Below are the code and all the weights of a small trained network. Each question names an input and a class and asks about switching units off, where a switched-off unit gives its printed mean instead of its output.

import numpy as np


def w(rows, s, z=0):
    codes = np.array(rows[::2]) - 128.0
    scale = np.full(codes.shape[1], s)
    scale[-1] = z or s
    return codes * scale


def norm(h):
    return h / np.sqrt((h * h).mean(-1, keepdims=True) + 1e-5)


def f(y):
    return y / 2 * (1 + np.tanh(0.7978845608 * (y + 0.044715 * y**3)))


def log_softmax(a):
    a = a - a.max(-1, keepdims=True)
    return a - np.log(np.exp(a).sum(-1, keepdims=True))


def net(x, mask):
    res = np.array(x, float).reshape(1, 6) / 4 @ E
    u = 0
    for l in range(3):
        y = f(norm(res) @ A[l][:, :-1].T + A[l][:, -1])
        res = res + np.where(mask[u : u + 8], y, B[l][:, -1]) @ B[l][:, :-1]
        u += 8
    return log_softmax(norm(res)[-1] @ U[:, :-1].T + U[:, -1])


A, B = {}, {}
E = w([
[55,208,194,147,63,99,166],'x0',
[127,129,128,128,127,128,128],'x1',
[118,135,131,55,191,2,155],'x2',
[159,127,147,249,214,95,198],'x3',
[127,127,129,128,128,128,127],'x4',
[203,65,172,153,54,60,114],'x5',
],0.0065)
A[0] = w([
[102,125,132,208,169,119,135,108],'L0N0',
[155,68,69,127,153,131,126,2],'L0N1',
[54,146,128,105,197,174,95,35],'L0N2',
[90,160,186,131,92,129,161,4],'L0N3',
[158,120,175,106,101,147,143,130],'L0N4',
[171,161,134,77,182,61,165,110],'L0N5',
[147,131,146,179,109,195,100,10],'L0N6',
[109,153,121,88,102,133,2,41],'L0N7',
],0.0096,0.0025)
B[0] = w([
[130,110,143,87,98,178,173,203],'L0N0',
[136,145,196,129,199,170,71,169],'L0N1',
[198,185,2,156,51,128,138,202],'L0N2',
[110,179,205,97,125,135,119,175],'L0N3',
[100,170,111,113,98,149,94,147],'L0N4',
[38,86,78,157,93,162,97,253],'L0N5',
[42,94,87,188,124,148,42,180],'L0N6',
[159,50,135,70,82,157,240,201],'L0N7',
],0.0072,0.0044)
A[1] = w([
[156,48,190,146,52,54,65,107],'L1N0',
[235,131,135,156,67,53,61,18],'L1N1',
[222,70,68,120,157,170,122,199],'L1N2',
[142,98,128,253,171,103,233,34],'L1N3',
[119,135,134,234,142,162,88,25],'L1N4',
[229,102,164,162,61,86,141,1],'L1N5',
[215,190,200,49,179,83,137,92],'L1N6',
[82,115,83,71,179,9,130,34],'L1N7',
],0.0068,0.0023)
B[1] = w([
[148,206,15,125,129,165,153,226],'L1N0',
[137,180,39,122,141,151,121,141],'L1N1',
[108,182,215,125,139,83,114,254],'L1N2',
[116,110,117,22,99,149,176,212],'L1N3',
[92,89,84,109,80,139,158,171],'L1N4',
[109,157,105,121,165,168,165,145],'L1N5',
[83,119,106,166,62,198,73,118],'L1N6',
[58,77,127,255,87,165,114,191],'L1N7',
],0.0092,0.0037)
A[2] = w([
[54,97,58,122,122,2,120,57],'L2N0',
[69,84,138,66,119,123,199,188],'L2N1',
[101,218,152,164,55,59,181,139],'L2N2',
[136,101,124,161,59,160,94,97],'L2N3',
[149,98,164,157,184,151,220,74],'L2N4',
[145,195,53,152,165,150,189,131],'L2N5',
[75,105,111,118,64,191,56,193],'L2N6',
[172,82,79,106,214,108,65,254],'L2N7',
],0.008,0.0032)
B[2] = w([
[132,109,64,199,133,184,174,183],'L2N0',
[199,81,145,125,130,137,128,231],'L2N1',
[159,134,187,127,193,184,29,217],'L2N2',
[86,120,72,138,207,116,172,167],'L2N3',
[116,64,157,36,33,106,159,146],'L2N4',
[198,154,32,86,98,2,64,203],'L2N5',
[134,79,143,175,193,25,179,255],'L2N6',
[66,208,233,142,75,170,92,184],'L2N7',
],0.0084,0.0061)
U = w([
[63,56,91,251,153,136,159,164],'0',
[154,65,139,27,102,137,206,2],'1',
[156,222,39,133,126,107,97,96],'2',
[106,174,238,142,175,167,63,251],'3',
],0.02,0.00088)

Each question gives the input, the list of numbers given to net, and the class t.
The units are the neurons (one row each of A and B). Each row of codes is followed by its name. A weight is (code - 128) times the scale printed after its matrix; where a second scale follows, it is the last column's (A, B and U).
mask holds one flag per neuron, layer by layer. A switched-off neuron (its flag False) gives its mean, the last column of its row in B, instead of its output. The means were averaged over made-up inputs and are rounded, as every weight is.
A unit's drop is (log p(t) with every unit on - log p(t) with that unit switched off) / (log p(t) with every unit on - log p(t) with every unit switched off).
The circuit of an input: a set's keep is (log p(t) with only the set's units on - log p(t) with every unit switched off) / (log p(t) with every unit on - log p(t) with every unit switched off). Starting from the 12 units with the biggest drops (on a tie, the unit counted first), units are removed one at a time, each time the one whose removal leaves the highest keep (on an exact tie, the one counted first), for as long as the keep stays at least 0.8.
circuit, biggest first: the units of the circuit, biggest drop first
unit that matters most: the unit with the biggest drop
k most important neurons: the k neurons with the biggest drops, biggest first
k most important neurons of layer l: the k neurons of layer l with the biggest drops, biggest first
drop of u: that unit's drop, to one decimal
input [7,5,2,-5,3,5], class 3: circuit, biggest first -> L2N2
input [3,-1,3,8,6,-8], class 1: circuit, biggest first -> L1N3, L2N4
input [3,2,-4,7,-8,7], class 1: 2 most important neurons of layer 0 -> L0N0, L0N2
input [-2,2,-6,3,-6,-8], class 2: 4 most important neurons -> L0N2, L2N5, L0N5, L1N7
input [-4,-5,-3,4,2,-3], class 1: 3 most important neurons -> L0N5, L2N4, L1N4
input [6,2,-6,8,6,3], class 1: 2 most important neurons -> L1N3, L0N5
input [-8,-3,-5,7,-2,5], class 3: 3 most important neurons of layer 0 -> L0N1, L0N7, L0N6
input [5,8,-8,-7,-3,-3], class 0: 3 most important neurons -> L2N6, L0N6, L1N3
input [-8,3,7,2,-4,2], class 3: 2 most important neurons -> L0N1, L2N7
input [-3,-2,-5,1,8,-6], class 2: 4 most important neurons -> L0N2, L2N5, L0N5, L1N7
input [-5,-5,-4,-3,1,4], class 3: 2 most important neurons of layer 0 -> L0N5, L0N1
input [-4,-2,-3,5,-4,-5], class 1: 3 most important neurons -> L2N4, L1N0, L0N0
input [-7,-1,3,4,5,-7], class 2: 2 most important neurons -> L0N2, L2N5
input [1,-3,8,-4,4,6], class 0: unit that matters most -> L1N7
input [0,6,-8,-4,-1,-8], class 0: 2 most important neurons of layer 0 -> L0N6, L0N7
input [-5,-5,-5,6,8,8], class 2: 2 most important neurons -> L1N0, L1N1
input [-7,8,6,5,3,-5], class 3: 3 most important neurons -> L2N7, L0N1, L2N6
input [-1,-5,-5,-4,-3,5], class 0: 2 most important neurons -> L0N6, L2N6
input [5,-2,4,8,0,-8], class 1: 2 most important neurons of layer 1 -> L1N3, L1N0
input [4,5,-2,3,-6,-5], class 2: unit that matters most -> L2N5
input [-5,-5,1,2,5,6], class 2: 2 most important neurons of layer 1 -> L1N0, L1N1
input [-4,-1,4,4,4,6], class 2: drop of L1N0 -> 2.4
